Below is a small trained network, with its code and all its weights. Each question gives an input and a target symbol and asks what happens when units are switched off, that is, made to give their printed mean instead of their output.

import numpy as np


def w(rows, s, z=0):
    codes = np.array(rows[::2]) - 128.0
    scale = np.full(codes.shape[1], s)
    scale[-1] = z or s
    return codes * scale


def norm(h):
    return h / np.sqrt((h * h).mean(-1, keepdims=True) + 1e-5)


def f(y):
    return np.maximum(y, 0)


def softmax(a):
    e = np.exp(a - a.max(-1, keepdims=True))
    return e / e.sum(-1, keepdims=True)


def log_softmax(a):
    a = a - a.max(-1, keepdims=True)
    return a - np.log(np.exp(a).sum(-1, keepdims=True))


def net(x, mask):
    ids = ['αβγδεηθλμξπστψω'.index(c) for c in x.split()]
    T = len(ids)
    res = E[ids] + P[:T]
    r = norm(res)
    for j in range(2):
        rows = slice(3 * j, 3 * j + 3)
        q, k, v = (r @ M[0][rows].T for M in (Q, K, V))
        z = softmax(np.where(np.tri(T) > 0, q @ k.T / 3**0.5, -1e9)) @ v
        o = O[0][rows]
        res = res + np.where(mask[j], z, o[:, -1]) @ o[:, :-1]
    y = f(norm(res) @ A[0][:, :-1].T + A[0][:, -1])
    res = res + np.where(mask[2:14], y, B[0][:, -1]) @ B[0][:, :-1]
    return log_softmax(norm(res)[-1] @ U[:, :-1].T + U[:, -1])


Q, K, V, O, A, B = {}, {}, {}, {}, {}, {}
E = w([
[68,154,185,107],'α',
[108,129,170,90],'β',
[72,184,44,163],'γ',
[171,122,99,114],'δ',
[50,159,169,168],'ε',
[87,169,56,102],'η',
[16,174,184,117],'θ',
[157,131,131,180],'λ',
[51,186,57,183],'μ',
[171,123,89,184],'ξ',
[4,192,159,160],'π',
[87,151,122,197],'σ',
[71,155,163,196],'τ',
[155,122,153,123],'ψ',
[76,145,125,75],'ω',
],0.0025)
P = w([
[135,112,138,123],'0',
[2,185,97,192],'1',
[143,151,128,121],'2',
[82,158,132,186],'3',
[105,67,118,145],'4',
[78,148,138,210],'5',
[151,186,130,116],'6',
[82,148,134,213],'7',
[100,18,104,132],'8',
[82,149,135,224],'9',
],0.0085)
Q[0] = w([
[195,195,138,58],'h0',
[152,252,159,169],'h0',
[169,102,121,142],'h0',
[184,224,136,65],'h1',
[140,240,146,170],'h1',
[160,159,180,167],'h1',
],0.022)
K[0] = w([
[164,16,169,173],'h0',
[52,5,92,126],'h0',
[136,146,132,155],'h0',
[88,33,57,134],'h1',
[113,21,189,155],'h1',
[143,67,153,118],'h1',
],0.024)
V[0] = w([
[155,110,38,96],'h0',
[140,100,63,64],'h0',
[123,157,60,154],'h0',
[24,160,161,107],'h1',
[161,104,254,121],'h1',
[159,140,132,243],'h1',
],0.016)
O[0] = w([
[47,106,108,192,72],'h0',
[40,77,114,171,61],'h0',
[69,198,140,190,172],'h0',
[62,116,238,93,179],'h1',
[46,246,83,194,245],'h1',
[196,147,138,247,164],'h1',
],0.011)
A[0] = w([
[57,21,36,125,118],'n0',
[146,107,94,177,198],'n1',
[185,75,5,173,37],'n2',
[48,120,95,133,135],'n3',
[173,206,118,116,76],'n4',
[59,111,98,64,88],'n5',
[76,23,105,171,195],'n6',
[81,122,173,164,198],'n7',
[113,3,44,180,74],'n8',
[227,124,94,180,123],'n9',
[163,143,161,69,3],'n10',
[174,158,21,117,57],'n11',
],0.016,0.0048)
B[0] = w([
[77,136,144,18,166],'n0',
[107,86,138,93,192],'n1',
[175,90,115,254,183],'n2',
[180,120,148,145,198],'n3',
[114,68,119,174,255],'n4',
[183,129,71,123,161],'n5',
[147,122,196,215,182],'n6',
[146,96,115,67,230],'n7',
[55,178,28,113,168],'n8',
[173,182,150,65,216],'n9',
[87,174,110,187,166],'n10',
[81,84,136,55,198],'n11',
],0.037,0.0076)
U = w([
[163,159,153,59,235],'α',
[155,74,161,60,250],'β',
[187,125,39,61,137],'γ',
[216,215,177,161,41],'δ',
[227,65,112,159,99],'ε',
[119,7,84,126,196],'η',
[35,69,188,135,97],'θ',
[156,59,218,175,84],'λ',
[65,197,218,114,30],'μ',
[177,120,47,200,119],'ξ',
[35,124,42,138,170],'π',
[134,216,32,133,66],'σ',
[73,116,151,46,203],'τ',
[97,216,108,82,126],'ψ',
[81,164,151,244,95],'ω',
],0.018,0.0025)

Each question gives the input, a string of symbols that net reads in full, and the target symbol t.
The units are the heads (3 rows each of Q, K, V and O) and the neurons (one row each of A and B). Each row of codes is followed by its name. A weight is (code - 128) times the scale printed after its matrix; where a second scale follows, it is the last column's (O, A, B and U).
mask holds one flag per unit, heads first, then neurons. A switched-off unit (its flag False) gives its mean, the last column of its rows in O or B, instead of its output. The means were averaged over made-up inputs and are rounded, as every weight is.
A unit's drop is (log p(t) with every unit on - log p(t) with that unit switched off) / (log p(t) with every unit on - log p(t) with every unit switched off).
The circuit of an input: a set's keep is (log p(t) with only the set's units on - log p(t) with every unit switched off) / (log p(t) with every unit on - log p(t) with every unit switched off). Starting from the 12 units with the biggest drops (on a tie, the unit counted first), units are removed one at a time, each time the one whose removal leaves the highest keep (on an exact tie, the one counted first), for as long as the keep stays at least 0.8.
circuit, biggest first: the units of the circuit, biggest drop first
unit that matters most: the unit with the biggest drop
k most important neurons: the k neurons with the biggest drops, biggest first
heads that matter: for each layer, one digit per head in row order, 1 if its drop is at least 0.15 and else 0, layers parted by /
input τ ψ β β, target ω: circuit, biggest first -> (h1)
input ψ β τ λ β τ σ β, target π: circuit, biggest first -> (h1, n11)
input β β γ ε ε ψ τ η, target σ: circuit, biggest first -> (h1, n5)
input δ θ τ η γ μ τ ε ψ ψ, target η: circuit, biggest first -> (n11, n2, h1)
input β τ ψ τ, target σ: circuit, biggest first -> (h1, n5)
input γ τ ψ γ η ε ε, target τ: circuit, biggest first -> (h0, n4, n7)
input τ ε σ ψ ψ, target α: circuit, biggest first -> (h1, n9)
input ε β δ ε θ ψ, target μ: 2 most important neurons -> (n2, n11)
input ψ γ η τ ε, target τ: circuit, biggest first -> (n0, h0, h1)
input τ ψ λ ε λ τ τ, target ε: heads that matter -> 11
input ε ψ τ π γ ε π, target θ: 2 most important neurons -> (n6, n8)
input λ ψ ψ τ, target ξ: 2 most important neurons -> (n2, n4)
input γ τ τ λ, target λ: circuit, biggest first -> (h0, n7, n6, h1)
input ξ τ β τ ψ γ ψ, target η: unit that matters most -> n2
input λ τ σ ψ λ, target α: heads that matter -> 01
input β τ δ, target γ: circuit, biggest first -> (h1, n5, h0)
input π τ ψ τ, target τ: heads that matter -> 01
input η μ η δ ε τ ξ ψ ψ, target ξ: heads that matter -> 11
input μ σ μ ψ τ τ γ ε ω ω, target β: heads that matter -> 01
input μ δ β τ α τ ψ μ, target β: unit that matters most -> n7
